B:
0: [-130 -173   28 -213  -42  122 -104 -259   -8  117  256  213   38  -16
 -172  107   40 -406  199   53  151 -148]
1: [  74   25  127  179  118   24 -122  133   70    0  252 -185   84  164
  -14 -146   74   59  140 -195   -8  198]
2: [-216 -157 -151 -163   39    6  -93 -213  277   46  -98    9   69 -121
 -128  -36 -100 -185   25  114   11  -22]
3: [ 267  -43  206   74   35   84  -93   47 -271   37  333  211  -39  186
   59   53  104 -140  102 -234   49  -51]
4: [ 164    7  250  236 -152   -1 -164   99 -125   27  251 -288   60  132
 -165 -174  125  121   82 -238   92  271]
5: [ -54  -59   27  -28  -25  -19  -57  -96  171  -59  -25 -115   39 -102
  -83 -100   -2  -67   74  113   20  139]
6: [-208 -154  -90 -176   82   64  -84 -196  217   58   62  113   56  -55
 -125   30  -62 -296  142   81   42  -68]
7: [  39  -26  -26  -57  113    4  -80 -112  121 -130   41   71   24  -45
  171  -62   35  -74  -55  159  -95   67]
8: [ 250   17  275  133  -26   74  -49   91 -232   89  371  -75   50  153
  -19  -85  228  -24  186 -207  148   41]
9: [  80  -29  -62   86  201   32 -232    6   33   -3  224   62   76  205
  181  -71   29   32 -141 -173 -140   51]
10: [  89  -52  155  164  -81   49 -223   39 -130  129  335 -148   87  207
 -159 -101  103   17   63 -302   91  128]
11: [ 391  118  413  341  -32   16  -15  302 -254   13  350 -290   30  206
  -13 -194  248  185  231 -329  123  241]
12: [  53  -71  -15 -145   73  -10   96 -111  118  -41 -153   94  -13 -180
   82  -31    5 -147   58  183   24  -85]
13: [  89    8   -4   18  149    9  -49  -12   99  -24   91  -65   82   17
  165 -136  108   33  -21   24  -37   41]
14: [  21  -86   64   29 -159   47 -206 -111  -98  215  265 -202  156   90
 -171 -144  171    4  -28 -167  168   22]
15: [ 122 -132  162  271 -249    9 -287  127 -251  323  227 -261   80  282
 -405 -124    2  132  -11 -634  180  102]
16: [162 -39  94  30  48  12 -17  20 -49   2  61  45  -8  27  45 -47  39 -52
  57 -85  21   1]
17: [-214 -209 -242 -134   22  -17 -195 -212  248   86 -164   58   57  -59
 -129  -19 -188 -129 -150  -15  -57  -38]
18: [ 288   25  168  124   14  -21   28  113 -115    4   44  -91    3   31
   89 -137  120   93   29 -124   44   52]
19: [ -83  -96 -182   -7  193    9 -209  -70  203   45   54   28   99  104
   75  -73  -68  -20 -131 -107 -126   11]
20: [  -9  -92   60  -49  -92  -41   40  -72  124   -1 -173 -107  -12 -173
 -169  -85  -50  -86  119   73   93   69]
21: [ -23  -15 -154  -99  373  -58  165   20  421 -144 -315   49    2 -179
  228  -91 -114  -57   78  203 -146  -19]
22: [ -24   28 -159 -162  464   27   60  -89  368 -221  -13  209   43  -95
  437  -38   29 -156   38  332 -212  -38]
23: [  46   27 -141 -128  380  -77  187  -22  421 -312 -371  130  -55 -256
  393  -79 -104  -55    4  390 -231   40]
24: [ 258  -16  -24  -32  292  -78  216  111  127 -184 -377  250 -148 -140
  319   -6 -140  -34    2   76 -162  -83]
25: [  10  -86   64   -8    4   35  -85  -55   28   32  111   16   22   18
  -91  -27    9 -130  108  -57   49   32]
26: [ -45  -95  -33 -148   14    2  -34 -192  141  -76  -70  100   -4 -148
   13  -13  -29 -190   22  207   -8    5]
27: [ -13 -114   20 -134   56   60  -40 -143   39   -8   84  214  -19  -37
  -19   65  -18 -275  124   65   31  -78]
28: [ -29  -28  -28 -123   17  -46   47 -158  246 -136 -170  -90   31 -247
   65 -130   32  -67   17  333  -10   92]
29: [-148  -78   29    3   29   34 -178  -98  194  -73  162  -52   49   23
 -136  -39  -43 -151  136   33  -24  200]
30: [ 275   47  102  112  213  -17  146  210    3   76  -17 -114   46   36
  168 -168  118  118  110 -178   47  -60]
31: [  94  -86   23   -2  -52  -71   56   -3   71   45 -252  -95  -17 -136
  -85 -112  -58   16    5  -36   62    0]
32: [  18  -52   26 -115  134  140 -105 -147  -46  128  421  125  130  109
   98   -9  222 -222  115   -4   93 -153]
33: [ 245   86  172   68  162  -40  191  143   91 -153  -77  -97  -27 -110
  191 -152   99   45  183  106   -6  104]
34: [-208  -96   11  -48   67   48  -96  -88  254   32  134  -85   86   -7
 -208  -41  -34 -199  253   11   61  102]
35: [ 154  -18  102   45  -94  -48  -14  -26  -13  -41  -67 -140   10  -89
    2 -148   67   58  -34   37   35  117]
36: [ 217   12  136  152   -7  -65    0  123   -4  -47  -70 -177   -8   -9
   18 -167   32  139   13 -109    4  158]
37: [  -8  -37  115  -30 -149   68 -174 -181  -47   69  338 -174  147   10
  -91 -130  241  -81   48   69  146   94]
38: [-120 -156 -324 -264  173  -71   70 -217  365   19 -467  103   32 -275
  129  -73 -152  -96 -186  242  -82 -198]
39: [ 153   60  -29 -105  283   40   -8 -112   97 -216  148  195   31  -41
  465  -56  168  -95  -67  300 -158  -11]
40: [ -27  -64  170   43  -61  166 -393 -162 -174    9  712  113   93  286
  -87   52  177 -243  110 -123   36  147]
41: [ 310    7   65  105   11  -70  -37   50  -94 -101 -106   -1  -43   -8
  210 -129   37  150 -200  -46  -95   79]
42: [ -17  -45   34  -44   -6    2   -8  -90  132   27   22 -148   83  -96
  -55 -130   88  -57   95   90   85   50]
43: [-186  -98   49   22   54    9  -71   -1  277  -32   20  -92   18  -18
 -266  -32 -138 -172  291  -43   24  187]
44: [ -13  -74   -4  -68   -4  -33   19  -89  161  -29 -142  -59   14 -152
  -47  -91  -26  -77   52  118   29   44]
45: [-215 -100 -102 -234   94    8   69 -213  367  -28 -130  -32   72 -251
  -56  -64  -14 -235  172  317   55  -22]
46: [ -69  -64   52  -38   18   54 -101 -101   99   43  203  -71   94    9
  -96  -70   81 -142  149   21   79   61]
47: [-180 -142   79  -14 -230   59 -327 -228   27   11  296  -76   67   49
 -324  -17    3 -196   66   -9   77  223]
48: [  -4  -17 -291  -97  375  -37  -70  -93  335 -121 -148  106   81  -46
  415 -120  -37   39 -260  179 -259  -36]
49: [ -82 -194   60   17 -267   18 -207 -120  -62  224   84 -130   55   40
 -421  -48  -44 -102   45 -246  184   38]
50: [ 147  -53  232  123  -64   73 -127   56 -194  101  338  -14   17  177
 -150  -20   93  -94  185 -278  125   58]
51: [ 273    6   -1   -2  223   31    2   31  -89   21  106  157   31   83
  333  -60  132    8  -94  -77  -53 -152]
52: [  86  -21   52  118   36  -96    8   96  178 -126 -235 -153  -42  -87
  -29 -142 -116   96   27  -26  -71  216]
53: [  38  -68   47   70  105   97 -231   -7  -65  107  393   67   83  248
  -12  -10   70 -100   54 -260    8    5]
54: [ -59    6 -310 -137  520  -67   95  -28  538 -217 -333  115   39 -159
  452 -114 -121   -3 -114  299 -300  -25]
55: [  47  -68  127  -34   19   90  -68  -66  -61   63  275   81   36   67
  -63   11   99 -204  188  -61  103  -32]
56: [ 139   22  148   73  -65   24 -150  -60  -75  -71  257 -110   65   46
   60 -130  183   21  -21   35   16  173]
57: [ -97  -77  -57  -46  113   32 -135 -105  186   -5  113   -2   79   17
   -8  -57   -4 -117   44   28  -31   59]
58: [  28  -67  126  -79 -105   20    7 -129   11   -7   47  -42   16 -124
 -107  -56   84 -161  150  126  130   38]
59: [ -89  -96  -73  -93  130   14  -53 -105  209  -32  -29   80   23  -55
   -1  -13  -71 -163   66   74  -39    1]
60: [  13  -69  161   24 -106  -44   81   19  117  -35 -153 -151  -41 -157
 -242  -82  -64  -88  256   23  116  146]
61: [ 239  -78  210   78 -134  133 -260  -56 -433  206  555  117   61  288
  -55   22  227 -112    0 -343  153  -84]
62: [ 103   -4   72  158    4  -36 -122   68   54  -16   59 -221   62   63
  -16 -179   40  134  -28 -130  -22  198]
63: [136  48   5   8 370  88 -30  47  57  -1 324 104 110 156 334 -70 185 -55
  76 -38 -65 -79]
64: [ 125   -7  -14   31  100   48 -239  -94  -44  -55  288   68   84  141
  238  -81  142   12 -187  -10 -114   66]
65: [  50  -57   83   76   39  -17    6   81   91   51  -35 -116   17    4
 -129  -94  -39  -14  157 -150   61   69]
66: [ 217  -19  127  128   12   13 -125   58 -135   -8  168   10   -3  133
   59  -69   65   34  -31 -187  -16   80]
67: [ 292  134  -63  -34  454  -30  193   82  182 -185  -88   66   47  -85
  626 -176  182  110  -75  246 -180  -74]
68: [ -94  -22 -250 -359  304   -7   53 -353  403 -339 -191  297    7 -325
  481  -14   18 -248 -142  696 -236  -53]
69: [ 356   58   96   52   70  -20   34   30 -136  -43   42  -31   31  -15
  318 -166  221  133 -139   32  -16  -21]
70: [ 158  -61   80  101  -73  -40  -83   30  -61   25  -41  -78   -9   21
  -53 -100  -12   61  -58 -158   15   87]
71: [ -12  -64  -83 -203  180   -8   86 -162  238 -167 -183  205  -42 -210
  187   10  -53 -217   38  320  -85  -55]

[ 132  126 -106   20   10  153 -218 -254  -20 -353  116  257  -83   42
  145   61  135 -160 -158 -123   83 -206  224   55  111  -16  -12   48
  -25] => 22
[  -7 -223   39 -132 -207   76   62   44  276  182   76   95  166 -211
  180  -28  112   45  158  314  -77  321 -100   16  -18   -8   13   45
  402] => 41
[ -59 -172  -72  -51 -178  104   29  -76  209  117    0   71   16 -145
  167   20  136  -20  121  145  -22  162  126    6  -17  -56 -142    5
  263] => 16
[ -19   22   28  -76   -6  -75 -118   37  232  124 -126  163 -115  -55
 -119  -25  -86 -118   51  -34  -32   -7  100   40  -82   12  -77   20
 -168] => 42
[  77  -32  -20   70  -19  109    5   29  -23 -118  -50  -12   16   64
  147   62  -76 -106   13  -44    4  -65  -70   21  108  -14   -5   97
   65] => 23
[-269 -557   22  102 -533  396    6 -417  116  213   15  144  194 -187
  196   95  299   28  213  301  -67   74  393  -70 -288 -236 -236   20
  329] => 69
[ 188  -12 -141   21   27  -32  -72  -83   97  -51  -30    7  -22  -14
  214  -86  -49 -181  -92  -14  106  -63   24   97  181   -2   32   75
   75] => 0
[-535   71    3  248 -140  184  297  406 -317  338 -536 -526   49   37
    8  140  -12 -130  323 -195   57  346 -204 -300  -94 -258 -408   81
  -51] => 31
[  64   14 -143   38  -22  109  -33 -108   30 -162    6   46  -73    7
  213   62   78 -120  -29  -73   56  -63  129   27  137  -31 -101   33
  122] => 67
[ -54  107   40    4   32  -33  114  366    6  146 -200 -180   62  -11
   47  -18 -131  -99  133  -14    9  255 -355  -59   86   -4   -8   96
   53] => 70
[ 295 -240  -69 -155  -75  -47 -156 -246  435  -24  193  338  -40 -131
  169  -83   -5  -48  -58  219  -51 -102  200  211   69   89   95   13
  206] => 55
[-212  -96 -110  -93  -66 -146  126  192  363  420 -294 -105 -216 -171
  -44    2  -33  -45  255    6  -64  250  149  -19  -87  -34 -354  -72
   38] => 60
[ 157 -318  -87 -211 -102 -111  -36 -116  582  181   85  255 -140 -208
  108  -42  -19   23  102  239 -127   35  246  188   -5   93  -81  -56
  256] => 58
[ -51  -34    5   46   46  -48  171  349   69  133 -270 -216  -85   62
   18   78 -258  -74  184  -89  -69   67 -211  -10   75   19 -126   62
  -10] => 20
[ -16  124   67  -74   53  -37 -148   79  179  -25  -91  236 -171   17
 -182   62  -99  -99   42 -121  -70  -83   90   31  -76   51  -76   21
 -243] => 43
[ 131  -94   22 -114   11  -95  -70   51  338   60  -20  192 -110  -49
  -28  -12 -152  -53   57   57  -97  -49   37  122    4   95    2   19
   -9] => 28
[ 247   21  194   79   64   59 -254  -47  -35 -263    1  272   33  200
 -106   13 -313 -179 -126  -98  -39 -411 -103  112   10   67  251  172
 -334] => 29
[ -59  -45  173   20  -42   19   23  260   54  152 -188  -22   73   29
  -93   21 -221  -71  153   20  -83   68 -250  -28  -71   -2   25  114
  -95] => 52
[ 112 -104  159  -34  -22 -118 -179   27  230  180 -131  190   29  -11
 -163 -124 -285 -154    6   67  -46 -130  -57  103 -113   34  140  108
 -266] => 4
[ -92  243  139  -76  -81  180 -267  -80  -24 -150   88  369   78  -58
 -105   40  217 -102  -33  -18   23   96   45  -76 -125  -47   30   74
 -116] => 54
[-115  318  -46  -26   74  138  -63   97  -50 -270  -36  139 -198   62
  -33  212  128  -82   35 -255  -12    9   94  -82   48    2 -214   -4
  -79] => 57
[-165 -254   51   38 -294  263  -68 -229   86   58   -6  193   61  -86
   53  102  162  -26  129  116  -62   -3  262  -40 -196 -125 -158   28
   94] => 25
[ -32  301   90    6  -13  240 -183   -8 -190 -309   83  228   93   49
   14   94  176 -120  -66 -106   60   40  -80  -89   14  -42   57  114
  -51] => 9
[-170  121  137  -23  -13   41   68  359   13  124 -198  -48   24   -1
 -110   81 -101  -49  192  -43  -70  222 -266  -99  -51   -5  -82   77
  -53] => 49
[-154  137  138  -22  -64  160  -93   98  -19  -71  -48  189    1   10
 -122  128   56  -58   98  -74  -59   71  -29  -87 -118  -29  -81   64
 -108] => 2
[ 438  335 -196  -34  291 -138 -291 -140   57 -403   95  208 -170   99
  157 -117  -94 -292 -339 -220  187 -295   50  191  347  108  186   86
 -156] => 40
[  18  163   25  -36  133 -127   40  349   96   80 -213  -85  -97   36
  -58   -4 -227 -118   83 -121  -15   92 -243    2   96   61  -30   64
 -112] => 65
[-173   42   -5  290  -93  191   58   84 -361   65 -317 -318  176  101
  134   -3  -62 -240   36 -138  171   39 -184 -151   33 -220  -67  175
 -100] => 66
[ 159  230  -44  -47  196 -127 -136  115  114 -134  -92  112 -198   76
  -56   -9 -183 -180  -81 -197   26 -143  -20   89  132   90    8   45
 -222] => 46
[ 247 -108  -43   77  -86  147 -221 -345   -5 -212  127  211  120   18
  226  -74   22 -183 -183   65  109 -235  113  107   95  -43  172  130
   40] => 68
[-205  325  191  -41   90    4  100  579  -75   94 -241 -107   39   39
 -175   92 -133  -56  202 -119  -66  336 -476 -156  -12   27  -45  104
 -110] => 15
[ 137 -172 -133   54 -177  192 -200 -470   67 -174  140  243   43  -59
  273  -27  193 -150 -133   78  102 -192  351   89   43  -96   -6   56
  145] => 39
